Below is a small trained network, with its code and all its weights. Each question gives an input and a target symbol and asks what happens when units are switched off, that is, made to give their printed mean instead of their output.

import numpy as np


def w(rows, s, z=0):
    codes = np.array(rows[::2]) - 128.0
    scale = np.full(codes.shape[1], s)
    scale[-1] = z or s
    return codes * scale


def f(y):
    return np.maximum(y, 0)


def softmax(a):
    e = np.exp(a - a.max(-1, keepdims=True))
    return e / e.sum(-1, keepdims=True)


def log_softmax(a):
    a = a - a.max(-1, keepdims=True)
    return a - np.log(np.exp(a).sum(-1, keepdims=True))


def net(x, mask):
    ids = ['ΞΦαβγδεηθλμπστψω'.index(c) for c in x.split()]
    T = len(ids)
    res = E[ids] + P[:T]
    u = 0
    for l in range(2):
        r = res
        for j in range(3):
            rows = slice(3 * j, 3 * j + 3)
            q, k, v = (r @ M[l][rows].T for M in (Q, K, V))
            z = softmax(np.where(np.tri(T) > 0, q @ k.T / 3**0.5, -1e9)) @ v
            o = O[l][rows]
            res = res + np.where(mask[u + j], z, o[:, -1]) @ o[:, :-1]
        u += 3
        y = f(res @ A[l][:, :-1].T + A[l][:, -1])
        res = res + np.where(mask[u : u + 4], y, B[l][:, -1]) @ B[l][:, :-1]
        u += 4
    return log_softmax(res[-1] @ U[:, :-1].T + U[:, -1])


Q, K, V, O, A, B = {}, {}, {}, {}, {}, {}
E = w([
[224,151,96],'Ξ',
[205,161,100],'Φ',
[168,116,149],'α',
[150,79,198],'β',
[169,44,242],'γ',
[161,94,202],'δ',
[118,105,69],'ε',
[162,105,154],'η',
[137,73,191],'θ',
[52,80,5],'λ',
[187,243,234],'μ',
[150,104,233],'π',
[44,13,232],'σ',
[110,119,93],'τ',
[218,212,153],'ψ',
[176,249,165],'ω',
],0.013)
P = w([
[213,104,120],'0',
[144,98,148],'1',
[124,89,166],'2',
[84,108,166],'3',
[136,77,169],'4',
[41,105,191],'5',
[29,104,213],'6',
[3,129,184],'7',
],0.0061)
Q[0] = w([
[254,125,61],'0.h1',
[96,101,139],'0.h1',
[146,36,203],'0.h1',
[105,139,137],'0.h2',
[34,139,134],'0.h2',
[103,80,188],'0.h2',
[186,26,186],'0.h3',
[43,2,65],'0.h3',
[120,165,115],'0.h3',
],0.0098)
K[0] = w([
[254,129,42],'0.h1',
[171,170,196],'0.h1',
[142,26,109],'0.h1',
[106,181,178],'0.h2',
[85,157,100],'0.h2',
[85,168,134],'0.h2',
[101,146,101],'0.h3',
[91,31,110],'0.h3',
[181,99,104],'0.h3',
],0.0083)
V[0] = w([
[109,128,167],'0.h1',
[255,93,76],'0.h1',
[44,148,83],'0.h1',
[136,106,172],'0.h2',
[159,48,205],'0.h2',
[198,213,164],'0.h2',
[212,131,142],'0.h3',
[94,102,69],'0.h3',
[84,51,170],'0.h3',
],0.0091)
O[0] = w([
[187,153,63,173],'0.h1',
[88,192,121,112],'0.h1',
[254,119,119,47],'0.h1',
[135,209,124,183],'0.h2',
[16,12,215,255],'0.h2',
[47,146,155,141],'0.h2',
[61,194,71,159],'0.h3',
[187,16,191,78],'0.h3',
[218,108,79,201],'0.h3',
],0.0059,0.0053)
A[0] = w([
[68,93,72,3],'0.n1',
[94,72,2,165],'0.n2',
[72,68,5,106],'0.n3',
[126,202,53,168],'0.n4',
],0.0067,0.002)
B[0] = w([
[151,191,254,174],'0.n1',
[183,182,224,254],'0.n2',
[214,138,243,248],'0.n3',
[45,14,116,242],'0.n4',
],0.0062,0.0019)
Q[1] = w([
[121,112,163],'1.h1',
[177,66,158],'1.h1',
[222,212,174],'1.h1',
[62,92,196],'1.h2',
[212,154,165],'1.h2',
[173,182,80],'1.h2',
[148,129,101],'1.h3',
[109,140,2],'1.h3',
[106,137,125],'1.h3',
],0.0091)
K[1] = w([
[112,28,181],'1.h1',
[153,121,68],'1.h1',
[103,109,77],'1.h1',
[100,159,236],'1.h2',
[154,126,79],'1.h2',
[106,80,56],'1.h2',
[161,141,59],'1.h3',
[117,173,11],'1.h3',
[129,106,107],'1.h3',
],0.012)
V[1] = w([
[113,4,61],'1.h1',
[39,69,41],'1.h1',
[49,119,2],'1.h1',
[124,176,134],'1.h2',
[173,37,127],'1.h2',
[128,48,160],'1.h2',
[141,17,137],'1.h3',
[81,60,200],'1.h3',
[122,129,222],'1.h3',
],0.0084)
O[1] = w([
[114,180,59,147],'1.h1',
[62,1,82,129],'1.h1',
[82,50,69,72],'1.h1',
[185,176,116,139],'1.h2',
[73,11,175,90],'1.h2',
[163,41,143,144],'1.h2',
[96,100,96,211],'1.h3',
[189,185,82,252],'1.h3',
[136,168,117,207],'1.h3',
],0.0058,0.012)
A[1] = w([
[124,1,126,5],'1.n1',
[90,171,211,151],'1.n2',
[75,87,175,221],'1.n3',
[233,164,171,117],'1.n4',
],0.007,0.0013)
B[1] = w([
[159,164,73,194],'1.n1',
[172,147,117,236],'1.n2',
[107,8,148,170],'1.n3',
[103,103,141,254],'1.n4',
],0.011,0.0051)
U = w([
[32,134,84,70],'Ξ',
[19,127,111,64],'Φ',
[100,134,104,68],'α',
[74,110,158,52],'β',
[50,85,217,77],'γ',
[70,120,185,85],'δ',
[217,147,146,11],'ε',
[98,123,119,141],'η',
[62,98,150,178],'θ',
[235,123,214,196],'λ',
[226,223,121,173],'μ',
[80,131,245,124],'π',
[245,126,2,253],'σ',
[163,135,151,174],'τ',
[141,185,80,155],'ψ',
[134,195,143,89],'ω',
],0.0087,0.0037)

Each question gives the input, a string of symbols that net reads in full, and the target symbol t.
The units are the heads (3 rows each of Q, K, V and O) and the neurons (one row each of A and B). Each row of codes is followed by its name. A weight is (code - 128) times the scale printed after its matrix; where a second scale follows, it is the last column's (O, A, B and U).
mask holds one flag per unit, layer by layer, with each layer's heads first. A switched-off unit (its flag False) gives its mean, the last column of its rows in O or B, instead of its output. The means were averaged over made-up inputs and are rounded, as every weight is.
A unit's drop is (log p(t) with every unit on - log p(t) with that unit switched off) / (log p(t) with every unit on - log p(t) with every unit switched off).
The circuit of an input: a set's keep is (log p(t) with only the set's units on - log p(t) with every unit switched off) / (log p(t) with every unit on - log p(t) with every unit switched off). Starting from the 12 units with the biggest drops (on a tie, the unit counted first), units are removed one at a time, each time the one whose removal leaves the highest keep (on an exact tie, the one counted first), for as long as the keep stays at least 0.8.
circuit, biggest first: the units of the circuit, biggest drop first
unit that matters most: the unit with the biggest drop
k most important neurons: the k neurons with the biggest drops, biggest first
top k neurons in layer l: the k neurons of layer l with the biggest drops, biggest first
which heads matter: for each layer, one digit per head in row order, 1 if its drop is at least 0.15 and else 0, layers parted by /
drop of u: that unit's drop, to one decimal
input Φ μ ε ε π τ, target μ: which heads matter	000 / 010
input λ δ β γ Ξ π λ, target λ: most important neuron	(0.n3)
input Φ λ μ μ π π, target μ: which heads matter	001 / 010
input γ γ μ δ ω σ ψ π, target μ: circuit, biggest first	(1.h2; 0.h3)
input ω π α τ μ η σ σ, target σ: which heads matter	101 / 000
input μ ε δ, target μ: which heads matter	011 / 010
input μ ε τ η ψ γ, target μ: circuit, biggest first	(1.h2; 0.h2; 0.h3)
input λ μ ω μ Φ α, target μ: top 2 neurons in layer 1	(1.n2; 1.n3)
input λ γ σ σ λ γ Ξ β, target λ: 2 most important neurons	(0.n4; 0.n2)
input λ ω σ, target λ: which heads matter	011 / 100
input ψ λ δ θ ε γ μ γ, target μ: which heads matter	001 / 110
input λ λ μ γ λ θ, target λ: 3 most important neurons	(0.n2; 0.n4; 0.n3)
input λ γ μ σ τ π β, target μ: which heads matter	011 / 110
input λ τ λ θ λ λ π, target λ: unit that matters most	1.h1
input Φ λ λ λ σ, target λ: circuit, biggest first	(0.h2; 0.h3)
input π ε ψ μ ε, target μ: 2 most important neurons	(1.n3; 1.n2)
input Ξ σ γ δ λ σ β, target σ: circuit, biggest first	(0.h1; 0.h3; 1.h3)
input γ μ γ π μ π β η, target μ: which heads matter	011 / 011
input σ δ β μ μ β, target μ: which heads matter	001 / 010
input σ θ τ σ θ η, target σ: unit that matters most	1.n1
input γ γ β σ δ σ η, target σ: top 2 neurons in layer 0	(0.n2; 0.n3)
input μ λ σ π μ η, target μ: which heads matter	011 / 110
input λ σ ε, target λ: top 2 neurons in layer 0	(0.n2; 0.n3)
input ε σ σ σ π, target σ: which heads matter	101 / 011
input λ α τ θ ω δ ψ λ, target λ: which heads matter	000 / 000
input Φ μ θ, target μ: drop of 1.n1	-0.1
input γ π μ γ μ ε, target μ: drop of 1.h3	0.1
input λ ω μ μ β β σ θ, target μ: drop of 1.n4	-0.1
